Input:
41.7	-16.5	15.1	37.1	-55.8	10.5
57.4	-18.3	6.9	36.8	-65.5	13.8
Output: -16.5

Input: 21.3	14.9	10.2	-70.5	38.4	-39.0
Output: 14.9

Input: -27.2	68.6	-34.4	36.7	-16.8	20.3	-31.1
Output: 68.6

Input: -42.9	12.3	-20.5	-71.3	-58.0	62.9
Output: 12.3

Input: -53.0	-16.2	-8.1	3.8	26.2	-26.6	-57.7
Output: -16.2

Input:
50.5	-37.0	-36.5	7.1	-30.0
-70.6	3.5	-4.8	-16.6	-36.0
24.1	13.2	-27.5	18.4	2.7
Output: -37.0
---
[[-24.5  42.1  14.3 -34.1  -8.4   5.6  42.4   3.7 -24.2  12.9 -33.2  19.2
  -35.5]
 [ -2.9   7.0  -6.7  -2.8   1.5   2.3   3.6  -1.4  -3.1   2.3  -1.5   5.6
    0.0]
 [ -5.2   7.0  -7.9  -3.8   1.9   2.7   3.6  -1.2  -5.3   2.8   0.9   5.6
    0.0]
 [-20.6  60.3 -16.1 -39.5 -11.6  14.8  31.5   0.8 -35.4  18.0 -25.9  26.0
  -15.6]
 [-27.5  36.5  23.6 -34.1   1.1  -0.2  47.1  -2.3 -23.4   9.9 -33.2  17.6
  -35.5]
 [-21.4  26.6  15.5 -23.3   0.3   9.0  17.6  -7.4 -20.4   3.3 -13.7  18.7
   -8.5]
 [-17.5  25.2  12.0 -17.9  -4.5  14.0   5.2  -1.4 -18.9   0.3  -5.1  14.0
    4.3]
 [-24.5  28.0  16.6 -25.5  -8.0   2.3  33.1  -6.3 -19.6   4.3 -21.0  18.1
  -21.3]
 [ -9.8  14.0  -2.0 -10.3  -1.7  10.6   6.7  -6.0 -15.1   1.8   0.9  10.8
    4.3]
 [-28.3  39.3  21.3 -33.0  -6.8   6.0  44.0  -0.9 -23.4  12.9 -31.9  19.2
  -34.1]
 [-26.0  42.1  19.0 -34.1  -6.8   7.7  44.0   0.3 -22.6  12.4 -33.2  18.7
  -34.1]]: -24.5

[[ -4.0 -43.4  26.5  44.8  32.7 -42.3  39.1  46.3  32.2 -59.8]
 [ 62.3  20.0  43.6 -58.9  29.8 -22.5 -38.8 -25.3  42.4  42.4]
 [ 35.5 -44.9  55.0   6.7 -25.6  52.7 -24.9 -21.4  11.0  39.3]
 [ -1.3 -32.9 -66.7  41.5  26.1 -23.3 -14.8  24.2 -48.5  28.9]
 [ 29.7  39.2  34.7  52.5  48.1   2.1  -5.4  20.2  13.6  12.0]]: -4.0

[[ -8.9  -2.8   0.0  42.5 -13.6  47.4  -9.1 -45.4 -37.9 -46.7  54.2  21.8
   -2.8]
 [ 13.6   4.3  -0.1 -35.8  20.8 -61.6   6.1  65.0  54.7  34.9 -45.7 -27.7
    4.1]
 [  6.5   2.0   0.0  53.5  10.0 -28.3 -10.9  30.5  25.7 -55.8  68.3 -12.6
    1.9]
 [ -7.1  -2.2  -0.1 -38.5 -10.9  40.8   5.9 -35.7 -29.8  34.1 -49.1  18.8
   -2.2]
 [ -5.4  -1.7  -0.1 -23.1  -8.3  32.4   3.0 -27.6 -23.0  18.5 -29.4  15.0
   -1.7]
 [-12.1  -3.8  -0.1 -44.9 -18.8  65.2   7.1 -61.3 -51.2  40.4 -57.3  29.9
   -3.7]
 [ -7.0  -2.2  -0.1 -54.1 -10.8  40.7   8.8 -35.8 -29.8  49.7 -69.1  18.7
   -2.1]
 [  2.6   0.8  -0.1   8.5   4.0  -8.3  -2.5  11.1   9.5 -11.2  10.8  -3.5
    0.8]
 [  8.6   2.7  -0.1 -43.1  13.1 -36.6   7.3  40.7  34.3  41.1 -54.9 -16.3
    2.6]]: -8.9

[[ 11.9 -12.9  -3.9 -19.6 -10.3  11.0  13.7  12.2 -18.9]
 [ 19.3  17.5  -1.6  32.3   4.7 -17.2  -5.0 -20.4  22.6]
 [  7.0 -13.4  11.4 -32.8  10.3   6.0   5.5   5.0  -5.7]
 [-36.9  -2.6  11.7 -14.3  15.2   4.0 -17.2   3.8   6.9]
 [-63.3 -31.7  13.6 -69.4   7.5  30.9 -12.9  35.0 -28.6]
 [-62.1 -21.1  25.0 -59.1  25.7  15.4 -20.6  18.4  -8.7]]: 11.9

[[  8.9   6.1  10.3  21.7 -21.1  11.9  11.2   8.0  18.3]
 [ 11.5  -3.3  -2.9  17.4 -16.3  -5.6  -8.1  -7.3   2.8]
 [ 21.4   0.1   8.1  16.1 -22.9  -7.1  16.6 -11.0   9.1]
 [-18.3  -3.6  -8.4  -2.3  26.1   1.1 -16.7  -3.0  19.3]
 [ 21.1   3.4  18.1  -7.7  -5.1  -8.3  14.5  -5.8  29.6]
 [ -9.1   2.9 -13.1   3.3  -3.7  -5.0  23.2  -3.6 -55.1]
 [ 20.4   8.1   2.1  31.0 -40.8  -1.3 -11.4  -3.4  -3.5]
 [-13.5   5.2 -20.6 -14.1  25.0  -6.0 -17.9   0.9  -6.0]
 [  6.2  -5.4  -2.1   5.0 -37.3   3.1 -11.3  -8.0 -21.7]]: 8.9

[[ -9.7   2.9  35.8 -15.4 -24.8  45.8 -10.9 -25.6  -4.3 -27.2  -0.6]
 [ -9.7  -4.0  23.9   3.4 -52.4  38.5 -21.4  -9.3 -13.1  -6.6   8.4]
 [ -9.7   2.9  10.0 -21.0 -24.8  49.4 -10.9 -21.9 -14.3 -48.7 -11.0]
 [ -9.7  38.9   6.5  44.2 -24.8 -11.6 -10.9   5.0 -32.7  26.9  -0.6]
 [ -7.4  35.6   6.5  67.1 -24.7  -1.0 -10.9   3.3 -21.4  18.6  -0.6]
 [ -9.7  10.5 -31.9  35.6 -57.0  -3.1 -10.9   5.0 -21.4   4.8   8.9]
 [-20.3 -12.3   6.5  35.6 -24.8  -1.0  31.1   3.3 -21.4 -61.7  -0.6]]: -9.7

[[ -2.4  -9.9 -13.0   5.0 -16.2   8.9  16.7   2.4 -20.3   4.1   6.9   9.4
   16.5]
 [ 29.4  -4.1 -36.2  19.8  13.6  20.5 -26.4 -50.1  -5.2 -36.2 -10.3  -2.9
  -31.2]
 [ -5.5  13.6   2.1 -31.6  -8.5 -31.5  -0.7 -25.3  37.4   9.2 -12.3  -7.3
   12.1]
 [ 16.6 -27.1 -27.1  22.8  -7.4   7.3  26.7   4.7 -31.3   6.6   0.1  -1.4
  -10.0]
 [ 11.0   2.5   2.2   5.4  36.7  18.6 -20.7 -25.4  10.3 -18.1 -36.0  10.0
  -23.4]
 [ 10.7  -0.2   4.5   6.8  29.6  11.0  -8.5 -14.5   7.8  -6.8 -36.4  13.0
  -16.4]
 [  5.9 -24.4  12.7  -0.4  26.1   3.3 -20.3  -3.3  30.5  10.3 -19.4   7.5
   -1.6]
 [ -5.2  15.3  -1.0  49.6  67.5 -11.1  -8.8 -25.7  18.3 -11.4 -36.5  11.1
  -36.4]]: -2.4
---
[ 12.9  -5.5 -65.4   8.2] ⇒ 12.9
[-62.4  63.3  44.3  -5.2] ⇒ -62.4
[ 74.9 -22.0  66.0 -58.2] ⇒ 74.9
[36.0 30.3 61.8 29.8] ⇒ 36.0
[-6.9  7.9 59.1 -9.7] ⇒ -6.9
[35.9 30.5 21.8 53.4] ⇒ 35.9
[ 4.6  1.0 -1.9 59.2] ⇒ 4.6
[-39.6   9.5  -6.3 -61.9] ⇒ -39.6
---
[[-0.032 -0.166 -0.179 -0.220 -0.235 -0.161]
 [-0.177 -0.215 -0.211 -0.202 -0.234 -0.216]
 [ 0.171 -0.132 -0.112 -0.124 -0.226  0.052]] Answer: -0.166

[[  11.46   74.89 -152.30  127.00  -24.95]
 [  51.76   36.52 -184.56   24.55  118.53]] Answer: 74.89

[-1.3 -0.6  0.2 -0.1 -1.4  1.2  0.6] Answer: -0.6

[[ 149.85  -34.93  139.80  170.31  -39.04  112.42   63.85]
 [-167.40  -78.97 -101.89  -68.95  129.36   -5.15 -162.05]] Answer: -34.93

[[ -33.45  -41.41  -14.81  148.83   90.86   34.20   95.61]
 [  40.15   99.14  109.42   44.78 -137.28  154.14  149.38]
 [ 140.71  -43.92  119.71  -51.08   -7.45   36.26    7.77]] Answer: -41.41

[ 0.088 -0.116 -0.022  0.096  0.016] Answer: -0.116

[-18.3   6.6  19.8   3.0  14.2  -6.3 -19.5] Answer: 6.6

[-0.190 -0.186 -0.124  0.051  0.159  0.102] Answer: -0.186

[ -3.031 -12.231   0.712  11.596   0.197   6.364] Answer: -12.231

[-145.1   31.5 -110.3  127.1] Answer: 31.5
---
[0.126, -0.564, 1.754, -1.155, -0.602] result: 1.754, 1.754
[6.59, 13.66, 13.18, -6.85, -0.03, 1.16, -15.59] result: -6.85, 13.66
[[-0.06, -0.09, -0.23, -0.15, -0.04, -0.23, -0.12], [-0.17, -0.09, 0.08, 0.06, -0.06, 0.13, -0.09], [-0.17, -0.11, 0.12, -0.03, -0.20, 0.09, -0.07]] result: 0.06, 0.13
[[-134.382, 49.307, -10.088, 11.876, 177.866], [-113.296, 35.144, -9.285, 10.251, 141.132], [52.413, -34.475, -8.110, -13.075, -91.148]] result: -9.285, 177.866
[-0.191, -0.166, 0.187, -0.015, 0.066, -0.024, 0.173] result: -0.015, 0.187
[-11.9, -15.6, 19.1, -5.4, -7.0, -8.5, -4.5] result: -5.4, 19.1
